m =
array([[127, 125, 129, 131, 124, 126, 134, 120, 134, 131, 126, 133, 122,
        124],
       [126, 125, 128, 132, 124, 127, 134, 121, 134, 131, 126, 134, 122,
        124],
       [125, 124, 128, 132, 124, 128, 134, 122, 133, 131, 126, 134, 122,
        124],
       [110, 119, 121, 140, 117, 142, 135, 134, 132, 127, 122, 150, 115,
        121],
       [124, 124, 127, 132, 123, 129, 133, 123, 133, 130, 126, 136, 121,
        124],
       [113, 120, 123, 138, 118, 139, 135, 131, 133, 127, 123, 147, 117,
        122],
       [118, 122, 125, 136, 121, 135, 134, 128, 133, 129, 124, 142, 119,
        123],
       [125, 124, 128, 132, 124, 128, 133, 122, 133, 130, 126, 135, 121,
        124],
       [123, 124, 126, 133, 123, 131, 133, 125, 133, 130, 125, 137, 121,
        124],
       [116, 121, 124, 137, 120, 137, 134, 130, 133, 128, 124, 144, 118,
        123],
       [123, 124, 127, 133, 123, 130, 134, 124, 133, 130, 126, 136, 121,
        124],
       [121, 123, 126, 134, 122, 132, 134, 126, 133, 129, 125, 138, 120,
        123],
       [126, 125, 128, 132, 124, 127, 134, 121, 134, 131, 126, 134, 122,
        124],
       [120, 123, 125, 135, 121, 133, 134, 127, 133, 129, 125, 140, 120,
        123]])
The entry just left of the largest entry?
Answer: 122
The maximum is 150
The entry just right of the smallest entry?
Answer: 119
The entry just right of the largest entry -> 115

Questions about the table below. Rows and columns are numbered from 1.
1) The entry directly above the largest entry?
2) The entry in row 1 and column 3?
3) The entry in the top-left corner?
4) The minimum?
5) The entry in the bottom-left corner?
6) The entry in row 2 and column 1?
7) The maximum?
8) The entry at row 3, column 3?
[[118, 111, 133, 116, 134, 126, 133, 141],
 [129, 129, 128, 133, 130, 126, 124, 126],
 [133, 133, 130, 130, 129, 132, 123, 123],
 [120, 109, 136, 119, 135, 124, 124, 136],
 [153, 115, 129, 114, 141, 132, 135, 130],
 [153, 115, 128, 114, 142, 133, 135, 130],
 [154, 117, 130, 117, 141, 131, 135, 128],
 [154, 115, 128, 115, 142, 132, 135, 129],
 [137, 132, 134, 128, 127, 129, 122, 122],
 [158, 114, 127, 111, 137, 127, 130, 130],
 [127, 128, 128, 133, 129, 126, 126, 122]]
1) 137
2) 133
3) 118
4) 109
5) 127
6) 129
7) 158
8) 130

arr =
[[114 153 154 120 141 116 140 125 123 128]
 [112 155 155 120 143 114 143 126 119 129]
 [145 111 109 135 121 142 117 124 134 125]
 [146 111 108 135 120 143 116 124 135 126]
 [144 113 110 133 120 141 119 127 131 127]]
The top-left entry -> 114
The entry just right of 153 is 154
Report the entry just right of 133.
A: 120
The entry in the bottom-right corner is 127
The 5th entry from the end, reading row by row: 141
Report the smallest entry in the last column.
A: 125
Report the bottom-left entry.
A: 144
Report the entry just right of the smallest entry.
A: 135
The 3rd entry on the main diagonal: 109
Report the fourth entry from the end, reading row by row.
A: 119
The 1st entry on the diagonal from the top-right corner is 128
The entry just left of the smallest entry -> 111
Report the first entry in the row that holds the smallest entry.
A: 146

B =
[[109 126 126 134 132 139]
 [133 141 125 118 134 116]
 [117 105 131 140 144 117]
 [147 150 141 124 104 143]
 [157 144 143 125 126 133]
 [136 124 136 133 125 131]
 [139 116 136 137 125 131]
 [149 145 129 133 132 118]
 [143 141 144 104 112 143]]
Report the top-left entry.
A: 109
Report the bottom-right entry.
A: 143
The entry just left of 129: 145
The first entry of the largest entry's row: 157
Report the 4th entry from the end, reading row by row.
A: 144
The top-right entry is 139
Report the fifth entry, reading row by row.
A: 132
Report the second entry, reading row by row.
A: 126
The third largest entry is 149
The smallest entry in the last row: 104
Report the second entry on the diagonal from the top-right corner.
A: 134
Report the entry just left of 140.
A: 131
The 2nd entry on the main diagonal is 141
Report the entry directly above 149.
A: 139

Questions about the array below. Counting starts at 1.
1) Read off the top entry of the column that holds the largest entry.
2) Read off the entry at row 2, column 2.
3) Read off the top-right entry.
4) Read off the entry directly above the smallest entry.
5) Read off the entry at the centre.
6) Read off the entry at row 3, column 1.
7) Read off the bottom-left entry.
8) Read off the entry directly below the largest entry.
137  134  123  138  126  124  117  126  131  139  132  117  126  128  130
127  128  131  115  131  135  133  123  121  131  127  144  126  125  124
152  127  132  118  120  135  130  138  137  131  141  141  122  142  125
130  125  115  130  133  126  124  130  134  126  136  119  143  137  133
151  130  124  120  126  139  116  114  139  131  147  131  123  135  124
1) 137
2) 128
3) 130
4) 130
5) 138
6) 152
7) 151
8) 130

A = [99, 110, 129, 132, 135, 128, 125, 127, 130, 123, 151, 142, 131]
What is the minimum? 99
The entry just left of 129 is 110
What is the entry just right of the centre entry? 127
The maximum: 151
What is the entry just left of the largest entry? 123
